Below are the code and all the weights of a small trained network. Each question names an input and a target symbol and asks about switching units off, where a switched-off unit gives its printed mean instead of its output.

import numpy as np


def w(rows, s, z=0):
    codes = np.array(rows[::2]) - 128.0
    scale = np.full(codes.shape[1], s)
    scale[-1] = z or s
    return codes * scale


def norm(h):
    return h / np.sqrt((h * h).mean(-1, keepdims=True) + 1e-5)


def f(y):
    return np.maximum(y, 0)


def softmax(a):
    e = np.exp(a - a.max(-1, keepdims=True))
    return e / e.sum(-1, keepdims=True)


def log_softmax(a):
    a = a - a.max(-1, keepdims=True)
    return a - np.log(np.exp(a).sum(-1, keepdims=True))


def net(x, mask):
    ids = ['αβδεζηθλμξπστψω'.index(c) for c in x.split()]
    T = len(ids)
    res = E[ids] + P[:T]
    u = 0
    for l in range(2):
        r = norm(res)
        for j in range(2):
            rows = slice(4 * j, 4 * j + 4)
            q, k, v = (r @ M[l][rows].T for M in (Q, K, V))
            z = softmax(np.where(np.tri(T) > 0, q @ k.T / 4**0.5, -1e9)) @ v
            o = O[l][rows]
            res = res + np.where(mask[u + j], z, o[:, -1]) @ o[:, :-1]
        u += 2
        y = f(norm(res) @ A[l][:, :-1].T + A[l][:, -1])
        res = res + np.where(mask[u : u + 16], y, B[l][:, -1]) @ B[l][:, :-1]
        u += 16
    return log_softmax(norm(res)[-1] @ U[:, :-1].T + U[:, -1])


Q, K, V, O, A, B = {}, {}, {}, {}, {}, {}
E = w([
[107,186,123],'α',
[98,165,80],'β',
[102,147,107],'δ',
[171,182,1],'ε',
[63,146,157],'ζ',
[80,160,148],'η',
[110,202,118],'θ',
[108,72,91],'λ',
[177,162,218],'μ',
[189,116,235],'ξ',
[33,136,167],'π',
[114,170,79],'σ',
[73,142,164],'τ',
[213,48,132],'ψ',
[115,80,77],'ω',
],0.0089)
P = w([
[178,62,197],'0',
[109,175,159],'1',
[156,120,110],'2',
[2,193,50],'3',
[124,200,145],'4',
[159,120,111],'5',
[3,200,36],'6',
[201,173,154],'7',
[160,120,113],'8',
[83,41,114],'9',
[124,200,145],'10',
[160,120,114],'11',
],0.0048)
Q[0] = w([
[1,168,151],'0.h0',
[123,123,126],'0.h0',
[81,103,119],'0.h0',
[231,117,109],'0.h0',
[157,170,173],'0.h1',
[118,109,96],'0.h1',
[136,138,121],'0.h1',
[159,168,154],'0.h1',
],0.023)
K[0] = w([
[27,231,3],'0.h0',
[122,125,119],'0.h0',
[67,130,44],'0.h0',
[243,54,251],'0.h0',
[61,159,104],'0.h1',
[153,111,152],'0.h1',
[117,132,149],'0.h1',
[62,153,126],'0.h1',
],0.019)
V[0] = w([
[127,160,107],'0.h0',
[173,84,176],'0.h0',
[204,75,197],'0.h0',
[31,177,60],'0.h0',
[130,117,114],'0.h1',
[7,154,102],'0.h1',
[91,164,165],'0.h1',
[150,154,176],'0.h1',
],0.0016)
O[0] = w([
[124,97,151,163],'0.h0',
[135,183,57,46],'0.h0',
[136,202,13,11],'0.h0',
[123,54,255,254],'0.h0',
[126,131,122,118],'0.h1',
[175,179,114,195],'0.h1',
[157,134,156,175],'0.h1',
[129,106,160,144],'0.h1',
],0.003,0.00094)
A[0] = w([
[243,101,57,18],'0.n0',
[124,106,54,6],'0.n1',
[132,174,88,113],'0.n2',
[197,4,85,208],'0.n3',
[132,158,39,244],'0.n4',
[105,134,134,109],'0.n5',
[89,150,173,93],'0.n6',
[153,51,185,4],'0.n7',
[88,173,175,139],'0.n8',
[29,135,108,116],'0.n9',
[78,120,44,177],'0.n10',
[219,68,179,82],'0.n11',
[74,190,103,153],'0.n12',
[254,105,141,87],'0.n13',
[114,27,96,89],'0.n14',
[120,9,93,108],'0.n15',
],0.0082,0.003)
B[0] = w([
[77,210,210,166],'0.n0',
[187,82,132,152],'0.n1',
[80,128,130,175],'0.n2',
[103,5,115,211],'0.n3',
[69,137,227,239],'0.n4',
[137,133,141,154],'0.n5',
[122,175,158,207],'0.n6',
[203,134,66,149],'0.n7',
[78,173,161,253],'0.n8',
[176,71,130,244],'0.n9',
[229,129,69,228],'0.n10',
[88,184,106,173],'0.n11',
[116,180,125,251],'0.n12',
[25,67,149,176],'0.n13',
[145,191,126,177],'0.n14',
[142,206,120,188],'0.n15',
],0.021,0.0041)
Q[1] = w([
[149,110,164],'1.h0',
[158,249,44],'1.h0',
[139,138,96],'1.h0',
[76,92,187],'1.h0',
[83,158,2],'1.h1',
[113,155,89],'1.h1',
[93,171,49],'1.h1',
[129,179,120],'1.h1',
],0.015)
K[1] = w([
[115,108,134],'1.h0',
[70,118,3],'1.h0',
[144,114,107],'1.h0',
[117,181,199],'1.h0',
[140,96,40],'1.h1',
[126,104,106],'1.h1',
[139,101,69],'1.h1',
[100,73,147],'1.h1',
],0.019)
V[1] = w([
[174,151,198],'1.h0',
[138,1,209],'1.h0',
[109,105,63],'1.h0',
[116,118,92],'1.h0',
[116,168,42],'1.h1',
[116,93,167],'1.h1',
[95,90,140],'1.h1',
[123,122,131],'1.h1',
],0.008)
O[1] = w([
[243,70,140,232],'1.h0',
[9,96,253,57],'1.h0',
[25,159,82,4],'1.h0',
[75,146,103,65],'1.h0',
[202,188,71,35],'1.h1',
[100,98,193,162],'1.h1',
[135,119,211,126],'1.h1',
[126,126,134,130],'1.h1',
],0.0059,0.003)
A[1] = w([
[152,82,147,3],'1.n0',
[61,150,99,70],'1.n1',
[165,143,85,102],'1.n2',
[83,102,73,174],'1.n3',
[161,45,111,58],'1.n4',
[167,69,133,54],'1.n5',
[106,187,85,64],'1.n6',
[157,59,154,80],'1.n7',
[108,123,151,119],'1.n8',
[131,84,172,113],'1.n9',
[167,89,167,101],'1.n10',
[132,67,128,92],'1.n11',
[42,98,106,88],'1.n12',
[111,4,78,176],'1.n13',
[137,147,154,51],'1.n14',
[153,77,85,121],'1.n15',
],0.014,0.005)
B[1] = w([
[165,180,142,146],'1.n0',
[98,114,75,199],'1.n1',
[85,172,131,180],'1.n2',
[148,181,190,191],'1.n3',
[175,87,181,176],'1.n4',
[114,182,189,177],'1.n5',
[173,91,98,179],'1.n6',
[113,181,93,204],'1.n7',
[126,130,92,254],'1.n8',
[157,110,80,249],'1.n9',
[96,91,122,243],'1.n10',
[163,149,125,166],'1.n11',
[142,189,217,226],'1.n12',
[114,55,1,239],'1.n13',
[112,94,159,205],'1.n14',
[86,75,137,174],'1.n15',
],0.037,0.0024)
U = w([
[126,64,161,62],'α',
[229,131,112,184],'β',
[190,101,120,170],'δ',
[98,75,170,45],'ε',
[149,64,165,102],'ζ',
[253,143,162,107],'η',
[200,216,66,137],'θ',
[99,173,39,120],'λ',
[74,152,115,98],'μ',
[73,184,89,99],'ξ',
[160,108,174,156],'π',
[145,142,155,149],'σ',
[154,153,145,159],'τ',
[14,112,116,46],'ψ',
[108,98,117,254],'ω',
],0.018,0.0069)

Each question gives the input, a string of symbols that net reads in full, and the target symbol t.
The units are the heads (4 rows each of Q, K, V and O) and the neurons (one row each of A and B). Each row of codes is followed by its name. A weight is (code - 128) times the scale printed after its matrix; where a second scale follows, it is the last column's (O, A, B and U).
mask holds one flag per unit, layer by layer, with each layer's heads first. A switched-off unit (its flag False) gives its mean, the last column of its rows in O or B, instead of its output. The means were averaged over made-up inputs and are rounded, as every weight is.
A unit's drop is (log p(t) with every unit on - log p(t) with that unit switched off) / (log p(t) with every unit on - log p(t) with every unit switched off).
The circuit of an input: a set's keep is (log p(t) with only the set's units on - log p(t) with every unit switched off) / (log p(t) with every unit on - log p(t) with every unit switched off). Starting from the 12 units with the biggest drops (on a tie, the unit counted first), units are removed one at a time, each time the one whose removal leaves the highest keep (on an exact tie, the one counted first), for as long as the keep stays at least 0.8.
units of the circuit, in order: the units of the circuit, biggest drop first
most important unit: the unit with the biggest drop
top k neurons: the k neurons with the biggest drops, biggest first
top k neurons in layer l: the k neurons of layer l with the biggest drops, biggest first
which heads matter: for each layer, one digit per head in row order, 1 if its drop is at least 0.15 and else 0, layers parted by /
input ε β π, target ω: units of the circuit, in order -> 1.n10, 0.n9, 0.n4
input β θ τ ω, target θ: units of the circuit, in order -> 0.n10
input β ψ β ε μ μ η ξ ψ ζ, target θ: top 3 neurons in layer 0 -> 0.n4, 0.n3, 0.n0
input β π η σ λ π β, target θ: top 3 neurons in layer 1 -> 1.n2, 1.n6, 1.n13
input ω λ ω θ ω σ λ δ ψ δ ω, target ω: which heads matter -> 00 / 10
input β α ψ β ξ η ξ, target θ: top 4 neurons -> 0.n3, 0.n4, 0.n9, 0.n11
input β π ω π λ σ α, target θ: top 2 neurons -> 0.n3, 0.n12
input δ μ λ β ζ ω θ β π, target ω: top 2 neurons -> 0.n3, 1.n10
input θ β β ψ μ ξ ω α δ, target θ: top 3 neurons in layer 0 -> 0.n15, 0.n14, 0.n0
input β η τ ψ σ ξ β τ α π, target θ: which heads matter -> 11 / 10
input λ η λ ξ π β ξ λ ψ β, target λ: units of the circuit, in order -> 0.n15, 1.n12
input ε β δ, target θ: top 2 neurons -> 0.n10, 0.n0
input β η σ λ, target θ: top 2 neurons in layer 1 -> 1.n2, 1.n13
input β ζ π π π η ξ, target θ: units of the circuit, in order -> 0.n4
input λ β θ μ ε δ θ λ β β, target λ: which heads matter -> 10 / 10
input λ ω α τ, target λ: top 2 neurons in layer 0 -> 0.n12, 0.n10
input β π η π, target θ: which heads matter -> 10 / 10
input ε ω μ λ β ψ τ α ξ η ω, target ω: top 2 neurons in layer 1 -> 1.n13, 1.n15
input μ λ η β η β θ α β τ, target η: top 2 neurons -> 0.n13, 0.n14
input λ ψ α λ, target λ: top 3 neurons in layer 1 -> 1.n2, 1.n15, 1.n12
input β α α ε, target θ: most important unit -> 0.n10
input β β α ψ μ ω η, target θ: top 2 neurons -> 0.n12, 0.n3
input τ ψ τ β ε ψ, target ψ: top 3 neurons -> 0.n0, 1.n13, 0.n11
input λ ω ω τ ψ α ω ξ α τ, target λ: top 3 neurons -> 0.n4, 0.n15, 0.n14
input μ π η ω δ ω ζ μ ξ μ ψ β, target η: top 4 neurons -> 0.n4, 0.n10, 0.n9, 0.n3
input λ π η β τ λ π α ω, target β: which heads matter -> 10 / 00
input τ π ψ ζ η ζ δ ψ, target ψ: which heads matter -> 10 / 00
input λ μ ζ ζ, target λ: top 2 neurons in layer 1 -> 1.n1, 1.n6
